Below is a small trained network, with its code and all its weights. Each question gives an input and a target symbol and asks what happens when units are switched off, that is, made to give their printed mean instead of their output.

import numpy as np


def w(rows, s, z=0):
    codes = np.array(rows[::2]) - 128.0
    scale = np.full(codes.shape[1], s)
    scale[-1] = z or s
    return codes * scale


def norm(h):
    return h / np.sqrt((h * h).mean(-1, keepdims=True) + 1e-5)


def softmax(a):
    e = np.exp(a - a.max(-1, keepdims=True))
    return e / e.sum(-1, keepdims=True)


def log_softmax(a):
    a = a - a.max(-1, keepdims=True)
    return a - np.log(np.exp(a).sum(-1, keepdims=True))


def net(x, mask):
    ids = ['ΔΘΠΣβεζλμτψω'.index(c) for c in x.split()]
    T = len(ids)
    res = E[ids] + P[:T]
    u = 0
    for l in range(2):
        r = norm(res)
        for j in range(3):
            rows = slice(2 * j, 2 * j + 2)
            q, k, v = (r @ M[l][rows].T for M in (Q, K, V))
            z = softmax(np.where(np.tri(T) > 0, q @ k.T / 2**0.5, -1e9)) @ v
            o = O[l][rows]
            res = res + np.where(mask[u + j], z, o[:, -1]) @ o[:, :-1]
        u += 3
    return log_softmax(norm(res)[-1] @ U[:, :-1].T + U[:, -1])


Q, K, V, O = {}, {}, {}, {}
E = w([
[8,30,126],'Δ',
[189,164,132],'Θ',
[69,122,171],'Π',
[69,92,184],'Σ',
[80,110,173],'β',
[68,105,180],'ε',
[70,97,176],'ζ',
[82,119,155],'λ',
[105,138,158],'μ',
[204,107,117],'τ',
[14,158,152],'ψ',
[171,120,173],'ω',
],0.011)
P = w([
[188,166,80],'0',
[11,64,58],'1',
[132,41,188],'2',
[104,89,47],'3',
[121,76,187],'4',
[84,117,48],'5',
[123,76,184],'6',
[219,154,12],'7',
[126,92,179],'8',
[142,144,33],'9',
[121,108,171],'10',
[149,147,39],'11',
],0.011)
Q[0] = w([
[233,111,254],'0.h1',
[189,117,106],'0.h1',
[217,210,157],'0.h2',
[111,110,242],'0.h2',
[24,33,171],'0.h3',
[31,116,184],'0.h3',
],0.0098)
K[0] = w([
[136,58,187],'0.h1',
[144,167,169],'0.h1',
[118,70,98],'0.h2',
[140,55,43],'0.h2',
[54,115,149],'0.h3',
[3,124,107],'0.h3',
],0.015)
V[0] = w([
[129,158,221],'0.h1',
[24,1,59],'0.h1',
[86,76,130],'0.h2',
[100,204,195],'0.h2',
[104,87,164],'0.h3',
[79,105,72],'0.h3',
],0.012)
O[0] = w([
[148,251,146,105],'0.h1',
[107,81,31,254],'0.h1',
[171,101,145,150],'0.h2',
[176,240,11,119],'0.h2',
[255,178,100,189],'0.h3',
[152,253,213,236],'0.h3',
],0.0048,0.0054)
Q[1] = w([
[240,173,195],'1.h1',
[72,64,195],'1.h1',
[182,1,165],'1.h2',
[40,80,125],'1.h2',
[136,117,209],'1.h3',
[115,162,59],'1.h3',
],0.008)
K[1] = w([
[177,84,127],'1.h1',
[189,106,142],'1.h1',
[103,90,81],'1.h2',
[92,81,121],'1.h2',
[189,53,75],'1.h3',
[115,246,157],'1.h3',
],0.011)
V[1] = w([
[82,140,230],'1.h1',
[181,202,84],'1.h1',
[115,78,123],'1.h2',
[156,104,163],'1.h2',
[83,157,131],'1.h3',
[8,203,138],'1.h3',
],0.013)
O[1] = w([
[57,141,180,253],'1.h1',
[125,194,46,21],'1.h1',
[91,68,162,181],'1.h2',
[250,53,193,103],'1.h2',
[141,117,147,154],'1.h3',
[67,159,193,200],'1.h3',
],0.011,0.0027)
U = w([
[88,73,137,215],'Δ',
[167,147,29,148],'Θ',
[106,165,117,21],'Π',
[142,193,97,111],'Σ',
[131,129,200,116],'β',
[125,177,135,24],'ε',
[139,97,179,132],'ζ',
[117,176,147,3],'λ',
[151,161,224,124],'μ',
[183,48,112,175],'τ',
[109,155,173,150],'ψ',
[201,151,254,109],'ω',
],0.018,0.0039)

Each question gives the input, a string of symbols that net reads in full, and the target symbol t.
The units are the heads (2 rows each of Q, K, V and O). Each row of codes is followed by its name. A weight is (code - 128) times the scale printed after its matrix; where a second scale follows, it is the last column's (O and U).
mask holds one flag per head, layer by layer. A switched-off head (its flag False) gives its mean, the last column of its rows in O, instead of its output. The means were averaged over made-up inputs and are rounded, as every weight is.
A unit's drop is (log p(t) with every unit on - log p(t) with that unit switched off) / (log p(t) with every unit on - log p(t) with every unit switched off).
The circuit of an input: a set's keep is (log p(t) with only the set's units on - log p(t) with every unit switched off) / (log p(t) with every unit on - log p(t) with every unit switched off). Starting from all 6 units, units are removed one at a time, each time the one whose removal leaves the highest keep (on an exact tie, the one counted first), for as long as the keep stays at least 0.8.
circuit, biggest first: the units of the circuit, biggest drop first
unit that matters most: the unit with the biggest drop
heads that matter: for each layer, one digit per head in row order, 1 if its drop is at least 0.15 and else 0, layers parted by /
drop of u: that unit's drop, to one decimal
input Δ Σ β Σ Σ μ τ, target τ: heads that matter => 101 / 001
input Δ Δ Π Σ ω ε, target τ: circuit, biggest first => 0.h1, 1.h1
input Δ ψ ζ Σ Δ μ Δ ε ε ω β ω, target τ: heads that matter => 110 / 100
input Θ ζ μ Π ε ψ τ, target τ: heads that matter => 001 / 001
input ω Δ μ ω Θ ζ Δ Π ζ ω, target Δ: heads that matter => 001 / 000
input Σ Σ ε β Σ Δ Σ ψ ε Σ Σ λ, target Θ: unit that matters most => 0.h2
input Σ ε Δ ζ ω τ Δ ψ, target Θ: circuit, biggest first => 0.h2, 1.h1
input τ Δ Δ ω ε Σ ω Σ ω Δ τ μ, target Δ: heads that matter => 001 / 000
input ε τ Δ Σ, target Σ: heads that matter => 010 / 000
input Δ τ τ Σ ζ Σ ω Σ Σ ω ω β, target τ: heads that matter => 100 / 000
input Σ τ ε μ ε Θ λ τ Δ ε, target Θ: heads that matter => 010 / 000
input Δ β Θ β Δ ω Δ Σ Θ ψ, target τ: circuit, biggest first => 0.h1, 1.h1, 1.h2, 0.h2
input τ Σ ε, target τ: circuit, biggest first => 1.h3, 0.h3
input ζ ε Π τ Σ Σ τ τ Σ Σ Σ, target τ: circuit, biggest first => 1.h3
input ε Δ β Δ Π τ μ ζ Δ β, target Σ: heads that matter => 110 / 001
input ε Δ ψ ψ Σ Σ ω ζ, target Σ: circuit, biggest first => 0.h2, 0.h1
input ω τ Δ τ, target Δ: heads that matter => 111 / 000
input ε Δ Δ ε ω λ, target Σ: heads that matter => 010 / 100
input Δ ζ ζ Δ, target τ: drop of 1.h2 => -0.1
input Δ β μ ψ τ ω ψ ε μ Π, target τ: unit that matters most => 0.h1
input Σ Σ Σ Σ τ Σ Σ Σ Π ω τ Π, target Θ: drop of 0.h3 => 0.0
input Σ Δ Δ ε ψ ε, target Θ: drop of 0.h3 => 0.1
